Below are the code and all the weights of a small trained network. Each question names an input and a target symbol and asks about switching units off, where a switched-off unit gives its printed mean instead of its output.

import numpy as np


def w(rows, s, z=0):
    codes = np.array(rows[::2]) - 128.0
    scale = np.full(codes.shape[1], s)
    scale[-1] = z or s
    return codes * scale


def f(y):
    return np.maximum(y, 0)


def softmax(a):
    e = np.exp(a - a.max(-1, keepdims=True))
    return e / e.sum(-1, keepdims=True)


def log_softmax(a):
    a = a - a.max(-1, keepdims=True)
    return a - np.log(np.exp(a).sum(-1, keepdims=True))


def net(x, mask):
    ids = ['ΘΛΠΣΨαβγδεζμξτω'.index(c) for c in x.split()]
    T = len(ids)
    res = E[ids] + P[:T]
    u = 0
    for l in range(2):
        r = res
        for j in range(2):
            rows = slice(3 * j, 3 * j + 3)
            q, k, v = (r @ M[l][rows].T for M in (Q, K, V))
            z = softmax(np.where(np.tri(T) > 0, q @ k.T / 3**0.5, -1e9)) @ v
            o = O[l][rows]
            res = res + np.where(mask[u + j], z, o[:, -1]) @ o[:, :-1]
        u += 2
        y = f(res @ A[l][:, :-1].T + A[l][:, -1])
        res = res + np.where(mask[u : u + 8], y, B[l][:, -1]) @ B[l][:, :-1]
        u += 8
    return log_softmax(res[-1] @ U[:, :-1].T + U[:, -1])


Q, K, V, O, A, B = {}, {}, {}, {}, {}, {}
E = w([
[123,100,128],'Θ',
[129,98,128],'Λ',
[126,100,129],'Π',
[129,97,128],'Σ',
[126,98,129],'Ψ',
[176,155,134],'α',
[76,152,144],'β',
[122,98,127],'γ',
[134,100,129],'δ',
[208,189,178],'ε',
[127,104,124],'ζ',
[123,95,127],'μ',
[128,96,132],'ξ',
[127,95,129],'τ',
[128,105,5],'ω',
],0.02)
P = w([
[142,2,202],'0',
[120,117,120],'1',
[106,136,109],'2',
[113,156,96],'3',
[119,168,87],'4',
[125,179,78],'5',
],0.009)
Q[0] = w([
[57,111,222],'0.h0',
[92,161,219],'0.h0',
[45,135,46],'0.h0',
[216,233,212],'0.h1',
[45,30,68],'0.h1',
[2,198,35],'0.h1',
],0.0069)
K[0] = w([
[103,121,255],'0.h0',
[146,155,196],'0.h0',
[68,108,97],'0.h0',
[133,244,179],'0.h1',
[97,1,26],'0.h1',
[19,164,5],'0.h1',
],0.0065)
V[0] = w([
[55,192,242],'0.h0',
[254,129,188],'0.h0',
[93,49,74],'0.h0',
[163,56,23],'0.h1',
[146,155,236],'0.h1',
[126,117,167],'0.h1',
],0.0066)
O[0] = w([
[169,126,2,178],'0.h0',
[42,108,92,154],'0.h0',
[173,112,206,254],'0.h0',
[65,187,164,121],'0.h1',
[140,78,82,192],'0.h1',
[129,117,96,184],'0.h1',
],0.008,0.00077)
A[0] = w([
[104,92,127,254],'0.n0',
[155,30,66,57],'0.n1',
[100,113,181,60],'0.n2',
[117,172,57,98],'0.n3',
[217,171,159,128],'0.n4',
[163,139,52,160],'0.n5',
[254,62,117,240],'0.n6',
[119,121,174,83],'0.n7',
],0.0081,0.0024)
B[0] = w([
[148,76,119,212],'0.n0',
[66,49,215,186],'0.n1',
[166,161,124,158],'0.n2',
[163,202,132,180],'0.n3',
[7,104,144,173],'0.n4',
[104,202,148,203],'0.n5',
[2,82,153,255],'0.n6',
[148,175,118,152],'0.n7',
],0.0072,0.0039)
Q[1] = w([
[227,183,81],'1.h0',
[255,189,83],'1.h0',
[152,47,176],'1.h0',
[41,76,82],'1.h1',
[107,101,119],'1.h1',
[237,87,66],'1.h1',
],0.0088)
K[1] = w([
[76,18,134],'1.h0',
[115,3,141],'1.h0',
[183,129,100],'1.h0',
[83,79,134],'1.h1',
[92,111,117],'1.h1',
[137,116,34],'1.h1',
],0.016)
V[1] = w([
[75,200,138],'1.h0',
[96,2,105],'1.h0',
[135,6,117],'1.h0',
[172,226,138],'1.h1',
[132,22,147],'1.h1',
[81,65,111],'1.h1',
],0.0063)
O[1] = w([
[122,97,159,141],'1.h0',
[138,188,101,198],'1.h0',
[137,254,78,171],'1.h0',
[157,209,140,2],'1.h1',
[93,80,95,244],'1.h1',
[104,104,91,217],'1.h1',
],0.0092,0.0063)
A[1] = w([
[129,126,167,137],'1.n0',
[100,120,72,6],'1.n1',
[252,175,122,148],'1.n2',
[137,212,75,190],'1.n3',
[132,142,139,226],'1.n4',
[136,135,100,255],'1.n5',
[98,75,145,196],'1.n6',
[168,168,93,154],'1.n7',
],0.013,0.0061)
B[1] = w([
[145,92,160,149],'1.n0',
[175,188,220,173],'1.n1',
[86,251,87,140],'1.n2',
[180,56,146,192],'1.n3',
[112,77,70,161],'1.n4',
[110,65,78,203],'1.n5',
[111,209,101,252],'1.n6',
[200,171,160,154],'1.n7',
],0.011)
U = w([
[66,144,76,231],'Θ',
[155,10,122,214],'Λ',
[167,145,123,144],'Π',
[138,193,124,31],'Σ',
[133,130,135,12],'Ψ',
[131,132,135,21],'α',
[133,139,150,86],'β',
[134,134,140,30],'γ',
[129,132,138,2],'δ',
[129,138,143,49],'ε',
[133,134,149,75],'ζ',
[131,137,140,43],'μ',
[135,134,140,23],'ξ',
[132,134,139,34],'τ',
[130,143,196,251],'ω',
],0.012,0.004)

Each question gives the input, a string of symbols that net reads in full, and the target symbol t.
The units are the heads (3 rows each of Q, K, V and O) and the neurons (one row each of A and B). Each row of codes is followed by its name. A weight is (code - 128) times the scale printed after its matrix; where a second scale follows, it is the last column's (O, A, B and U).
mask holds one flag per unit, layer by layer, with each layer's heads first. A switched-off unit (its flag False) gives its mean, the last column of its rows in O or B, instead of its output. The means were averaged over made-up inputs and are rounded, as every weight is.
A unit's drop is (log p(t) with every unit on - log p(t) with that unit switched off) / (log p(t) with every unit on - log p(t) with every unit switched off).
The circuit of an input: a set's keep is (log p(t) with only the set's units on - log p(t) with every unit switched off) / (log p(t) with every unit on - log p(t) with every unit switched off). Starting from the 12 units with the biggest drops (on a tie, the unit counted first), units are removed one at a time, each time the one whose removal leaves the highest keep (on an exact tie, the one counted first), for as long as the keep stays at least 0.8.
circuit, biggest first: the units of the circuit, biggest drop first
unit that matters most: the unit with the biggest drop
top k neurons: the k neurons with the biggest drops, biggest first
k most important neurons of layer l: the k neurons of layer l with the biggest drops, biggest first
heads that matter: for each layer, one digit per head in row order, 1 if its drop is at least 0.15 and else 0, layers parted by /
input ε α ε γ β ε, target Π: top neuron	0.n3
input Θ β ζ β ω μ, target ω: circuit, biggest first	0.h1, 0.h0, 1.h1
input β ζ β ω γ, target ω: circuit, biggest first	0.h1, 0.h0, 1.h1
input β δ γ ζ β, target Λ: heads that matter	10 / 00
input α β β Θ Π α, target Λ: 3 most important neurons of layer 0	0.n4, 0.n6, 0.n1
input ε β ω α β, target ω: circuit, biggest first	0.h1, 1.h1, 1.h0
input β α α α, target Π: top 2 neurons	1.n3, 0.n1
input γ ε Π α ω Π, target ω: circuit, biggest first	0.h0, 0.h1, 1.h1
input Θ μ β α, target Θ: top 2 neurons	0.n4, 0.n6
input β ε α, target Θ: top 3 neurons	0.n1, 0.n6, 1.n3
input ε β ε β, target Λ: heads that matter	11 / 00
input Ψ ζ μ ζ β ε, target Θ: heads that matter	01 / 00
input β β Σ β ε ε, target Λ: heads that matter	11 / 00
input β β α β α β, target Σ: 2 most important neurons of layer 0	0.n6, 0.n3
input α Ψ β α, target Λ: top 4 neurons	0.n4, 1.n6, 0.n1, 1.n3
input ε ε ε, target Π: top 4 neurons	0.n3, 1.n3, 1.n7, 1.n2
input β β β β, target Σ: most important neuron of layer 1	1.n2
input β ζ Π β ε β, target Π: top 2 neurons	0.n6, 1.n3
input Θ ω β Θ, target ω: heads that matter	11 / 11
input β β α β, target Π: 3 most important neurons of layer 0	0.n6, 0.n1, 0.n3
input Π ζ Θ ε Ψ ζ, target Λ: heads that matter	01 / 01
input ζ ε ε, target Λ: unit that matters most	0.h1
